Below is a small trained network, with its code and all its weights. Each question gives an input and a class and asks what happens when units are switched off, that is, made to give their printed mean instead of their output.

import numpy as np


def w(rows, s, z=0):
    codes = np.array(rows[::2]) - 128.0
    scale = np.full(codes.shape[1], s)
    scale[-1] = z or s
    return codes * scale


def f(y):
    return np.maximum(y, 0)


def log_softmax(a):
    a = a - a.max(-1, keepdims=True)
    return a - np.log(np.exp(a).sum(-1, keepdims=True))


def net(x, mask):
    res = np.array(x, float).reshape(1, 5) / 4 @ E
    y = f(res @ A[0][:, :-1].T + A[0][:, -1])
    res = res + np.where(mask, y, B[0][:, -1]) @ B[0][:, :-1]
    return log_softmax(res[-1] @ U[:, :-1].T + U[:, -1])


A, B = {}, {}
E = w([
[64,79,86,189,80,222,44,92,95],'x0',
[111,87,45,149,46,126,235,106,210],'x1',
[213,76,83,62,213,157,177,255,80],'x2',
[13,125,225,155,46,214,225,156,103],'x3',
[141,67,163,106,107,116,79,157,206],'x4',
],0.0095)
A[0] = w([
[124,105,136,120,52,145,40,117,163,3],'neuron 1',
[190,109,156,130,193,226,133,177,75,29],'neuron 2',
[156,46,39,132,129,153,204,211,114,74],'neuron 3',
[199,115,152,168,118,39,119,155,181,253],'neuron 4',
[96,159,69,128,81,118,120,145,187,31],'neuron 5',
[139,117,165,90,227,217,100,182,118,55],'neuron 6',
[67,159,153,116,45,227,236,139,213,116],'neuron 7',
[144,96,38,156,116,116,91,73,197,197],'neuron 8',
[113,162,240,139,186,120,65,80,107,179],'neuron 9',
[87,86,254,113,110,199,156,242,55,149],'neuron 10',
],0.0082,0.0035)
B[0] = w([
[76,147,159,87,148,116,143,145,78,171],'neuron 1',
[135,107,40,87,173,155,134,91,167,184],'neuron 2',
[134,111,158,217,42,116,83,223,51,214],'neuron 3',
[89,183,99,124,130,189,88,165,132,201],'neuron 4',
[147,118,143,136,200,124,173,105,144,157],'neuron 5',
[145,161,63,58,169,129,125,39,150,184],'neuron 6',
[118,98,191,181,67,86,160,76,124,250],'neuron 7',
[128,150,28,200,113,223,70,157,240,201],'neuron 8',
[169,140,137,119,2,131,90,213,19,199],'neuron 9',
[138,199,206,158,227,226,181,77,171,236],'neuron 10',
],0.0084,0.014)
U = w([
[143,167,53,188,74,26,25,239,50,222],'0',
[114,254,90,191,177,149,170,67,215,238],'1',
[152,148,231,185,52,160,160,181,47,188],'2',
[77,118,196,186,62,61,178,86,138,2],'3',
[200,105,48,77,202,94,34,132,87,18],'4',
],0.0073,0.0038)

Each question gives the input, the list of numbers given to net, and the class t.
The units are the neurons (one row each of A and B). Each row of codes is followed by its name. A weight is (code - 128) times the scale printed after its matrix; where a second scale follows, it is the last column's (A, B and U).
mask holds one flag per neuron, in row order. A switched-off neuron (its flag False) gives its mean, the last column of its row in B, instead of its output. The means were averaged over made-up inputs and are rounded, as every weight is.
A unit's drop is (log p(t) with every unit on - log p(t) with that unit switched off) / (log p(t) with every unit on - log p(t) with every unit switched off).
The circuit of an input: a set's keep is (log p(t) with only the set's units on - log p(t) with every unit switched off) / (log p(t) with every unit on - log p(t) with every unit switched off). Starting from all 10 units, units are removed one at a time, each time the one whose removal leaves the highest keep (on an exact tie, the one counted first), for as long as the keep stays at least 0.8.
circuit, biggest first: the units of the circuit, biggest drop first
top k neurons: the k neurons with the biggest drops, biggest first
drop when u is switched off: that unit's drop, to one decimal
input [1,-1,4,2,8], class 1: circuit, biggest first -> [neuron 10; neuron 9]
input [-6,-6,3,5,-1], class 1: circuit, biggest first -> [neuron 10]
input [-8,2,-1,7,-1], class 3: circuit, biggest first -> [neuron 7; neuron 9]
input [2,2,-2,5,3], class 3: top 3 neurons -> [neuron 7; neuron 9; neuron 3]
input [7,-5,1,-3,2], class 4: circuit, biggest first -> [neuron 6; neuron 7]
input [4,-8,2,-4,-2], class 4: top 3 neurons -> [neuron 6; neuron 3; neuron 2]
input [-2,-2,7,-2,-5], class 4: top 2 neurons -> [neuron 2; neuron 6]
input [-7,3,0,1,-2], class 3: top 4 neurons -> [neuron 9; neuron 10; neuron 8; neuron 3]
input [-4,-5,-3,0,1], class 0: top 2 neurons -> [neuron 10; neuron 7]
input [2,-6,-2,-1,5], class 0: top 3 neurons -> [neuron 9; neuron 10; neuron 7]
input [-1,-5,1,0,2], class 4: top 4 neurons -> [neuron 7; neuron 3; neuron 6; neuron 9]
input [8,0,1,5,3], class 1: top 3 neurons -> [neuron 10; neuron 9; neuron 3]
input [6,0,-6,-2,6], class 0: top 2 neurons -> [neuron 10; neuron 9]
input [5,-2,3,6,-3], class 1: circuit, biggest first -> [neuron 10]
input [-5,6,-4,2,-2], class 3: top 2 neurons -> [neuron 7; neuron 10]
input [0,-7,-8,-1,-3], class 0: drop when neuron 1 is switched off -> 0.0
input [5,-4,8,6,7], class 1: drop when neuron 10 is switched off -> 0.4
input [7,0,7,3,-2], class 1: drop when neuron 6 is switched off -> 0.3
